Here is a tiny trained network, its code and every weight. The questions are about switching its units off for an input and a class, where a switched-off unit gives its printed mean instead of its output.

import numpy as np


def w(rows, s, z=0):
    codes = np.array(rows[::2]) - 128.0
    scale = np.full(codes.shape[1], s)
    scale[-1] = z or s
    return codes * scale


def norm(h):
    return h / np.sqrt((h * h).mean(-1, keepdims=True) + 1e-5)


def f(y):
    return np.maximum(y, 0)


def log_softmax(a):
    a = a - a.max(-1, keepdims=True)
    return a - np.log(np.exp(a).sum(-1, keepdims=True))


def net(x, mask):
    res = np.array(x, float).reshape(1, 7) / 4 @ E
    u = 0
    for l in range(2):
        y = f(norm(res) @ A[l][:, :-1].T + A[l][:, -1])
        res = res + np.where(mask[u : u + 8], y, B[l][:, -1]) @ B[l][:, :-1]
        u += 8
    return log_softmax(norm(res)[-1] @ U[:, :-1].T + U[:, -1])


A, B = {}, {}
E = w([
[133,121,129,125,135,133,123],'x0',
[125,232,254,145,193,131,116],'x1',
[126,130,133,135,120,130,131],'x2',
[253,122,108,195,121,32,141],'x3',
[40,29,167,192,191,57,95],'x4',
[130,128,130,135,128,133,122],'x5',
[124,128,129,128,120,125,129],'x6',
],0.007)
A[0] = w([
[42,134,122,89,133,152,103,133],'L0N0',
[93,58,80,123,83,183,155,69],'L0N1',
[198,254,179,73,129,173,118,89],'L0N2',
[83,50,133,119,130,88,103,93],'L0N3',
[178,156,52,84,67,201,140,115],'L0N4',
[81,171,129,64,103,255,140,96],'L0N5',
[191,148,104,139,105,105,121,59],'L0N6',
[89,210,210,152,208,85,134,1],'L0N7',
],0.0082,0.0041)
B[0] = w([
[164,111,132,176,138,211,179,209],'L0N0',
[97,186,77,117,132,125,45,212],'L0N1',
[137,194,44,195,167,158,189,250],'L0N2',
[102,124,96,170,132,176,104,206],'L0N3',
[164,106,216,1,108,104,64,255],'L0N4',
[72,130,124,90,146,20,78,239],'L0N5',
[153,148,126,143,129,189,194,173],'L0N6',
[132,95,191,67,82,129,98,226],'L0N7',
],0.0087,0.006)
A[1] = w([
[133,214,58,74,125,141,149,254],'L1N0',
[167,78,179,190,131,28,65,88],'L1N1',
[73,85,29,191,143,87,150,65],'L1N2',
[206,74,27,185,105,12,119,140],'L1N3',
[118,96,108,116,155,45,46,116],'L1N4',
[249,143,126,73,68,188,147,57],'L1N5',
[226,146,181,233,140,1,151,123],'L1N6',
[53,85,31,138,76,65,98,117],'L1N7',
],0.0088,0.004)
B[1] = w([
[81,96,117,187,168,79,130,255],'L1N0',
[94,159,125,40,101,104,134,191],'L1N1',
[174,149,120,150,134,217,111,181],'L1N2',
[75,89,252,159,124,151,175,212],'L1N3',
[199,128,137,94,100,115,159,202],'L1N4',
[128,47,121,180,65,97,119,204],'L1N5',
[170,167,46,85,129,140,97,213],'L1N6',
[173,177,104,101,125,160,158,212],'L1N7',
],0.011,0.0078)
U = w([
[137,142,116,40,107,67,95,255],'0',
[164,23,140,169,57,65,151,153],'1',
[50,162,126,172,194,47,134,114],'2',
[201,162,69,214,136,93,167,109],'3',
[116,114,43,149,150,215,96,96],'4',
[184,108,191,117,87,206,178,32],'5',
[74,84,252,131,147,147,102,48],'6',
],0.02,0.0045)

Each question gives the input, the list of numbers given to net, and the class t.
The units are the neurons (one row each of A and B). Each row of codes is followed by its name. A weight is (code - 128) times the scale printed after its matrix; where a second scale follows, it is the last column's (A, B and U).
mask holds one flag per neuron, layer by layer. A switched-off neuron (its flag False) gives its mean, the last column of its row in B, instead of its output. The means were averaged over made-up inputs and are rounded, as every weight is.
A unit's drop is (log p(t) with every unit on - log p(t) with that unit switched off) / (log p(t) with every unit on - log p(t) with every unit switched off).
The circuit of an input: a set's keep is (log p(t) with only the set's units on - log p(t) with every unit switched off) / (log p(t) with every unit on - log p(t) with every unit switched off). Starting from the 12 units with the biggest drops (on a tie, the unit counted first), units are removed one at a time, each time the one whose removal leaves the highest keep (on an exact tie, the one counted first), for as long as the keep stays at least 0.8.
circuit, biggest first: the units of the circuit, biggest drop first
most important unit: the unit with the biggest drop
k most important neurons: the k neurons with the biggest drops, biggest first
top k neurons in layer l: the k neurons of layer l with the biggest drops, biggest first
drop when u is switched off: that unit's drop, to one decimal
input [8,3,-4,2,0,-7,2], class 3: 2 most important neurons -> [L0N2; L0N4]
input [1,-3,8,1,-5,-3,2], class 1: top neuron in layer 1 -> [L1N5]
input [-1,8,-5,3,-1,8,-1], class 3: 2 most important neurons -> [L0N2; L0N5]
input [2,0,-2,0,4,-6,4], class 4: 2 most important neurons -> [L0N4; L0N3]
input [-5,0,-7,-4,1,-7,6], class 4: circuit, biggest first -> [L0N0; L1N3]
input [8,1,-1,1,0,-7,6], class 3: 3 most important neurons -> [L0N4; L0N2; L1N3]
input [-5,6,-1,-2,0,-2,6], class 2: top 2 neurons in layer 0 -> [L0N2; L0N4]
input [-6,5,0,-3,0,4,-8], class 2: 2 most important neurons -> [L0N2; L0N4]
input [1,-4,-8,1,-5,7,-7], class 1: top 2 neurons in layer 0 -> [L0N6; L0N7]
input [-5,0,-6,8,0,3,-8], class 1: top 4 neurons in layer 1 -> [L1N3; L1N5; L1N7; L1N2]
input [8,-7,-1,0,7,7,-6], class 4: 3 most important neurons -> [L0N3; L0N4; L0N1]
input [-1,7,7,1,8,8,4], class 0: 2 most important neurons -> [L1N1; L1N3]
input [-2,4,-4,1,-1,6,4], class 3: 4 most important neurons -> [L0N2; L0N5; L0N1; L1N3]
input [-5,3,1,-5,-5,-5,8], class 2: most important neuron -> [L0N2]
input [-6,8,-4,-1,-7,-5,2], class 2: top 2 neurons in layer 0 -> [L0N2; L0N5]
input [7,-5,4,1,-6,5,3], class 1: top 2 neurons in layer 0 -> [L0N6; L0N7]
input [6,-4,-2,-7,-6,7,-4], class 0: 2 most important neurons -> [L0N5; L0N4]
input [-4,6,-6,2,-2,8,0], class 3: top 2 neurons in layer 0 -> [L0N2; L0N5]
input [-2,0,-5,5,-8,1,-8], class 1: 2 most important neurons -> [L1N5; L0N4]
input [5,-1,-4,0,7,7,3], class 4: most important unit -> L0N3
input [5,0,-8,3,6,-6,-1], class 5: top 2 neurons in layer 1 -> [L1N3; L1N2]
input [8,-8,-5,-2,-2,0,-3], class 0: 2 most important neurons -> [L0N4; L0N1]
input [8,-8,-8,0,7,5,7], class 4: 3 most important neurons -> [L0N3; L0N4; L0N1]
input [5,-2,-1,7,-5,-4,-7], class 1: drop when L1N5 is switched off -> 0.3
input [1,6,-3,-3,-5,-3,-2], class 2: drop when L0N2 is switched off -> 0.2
input [-3,-8,-7,6,-6,4,1], class 1: drop when L1N4 is switched off -> 0.0
input [-4,2,-6,-2,-4,-1,2], class 2: drop when L0N2 is switched off -> 0.6
input [0,-8,-4,2,7,7,1], class 5: top neuron in layer 1 -> [L1N3]
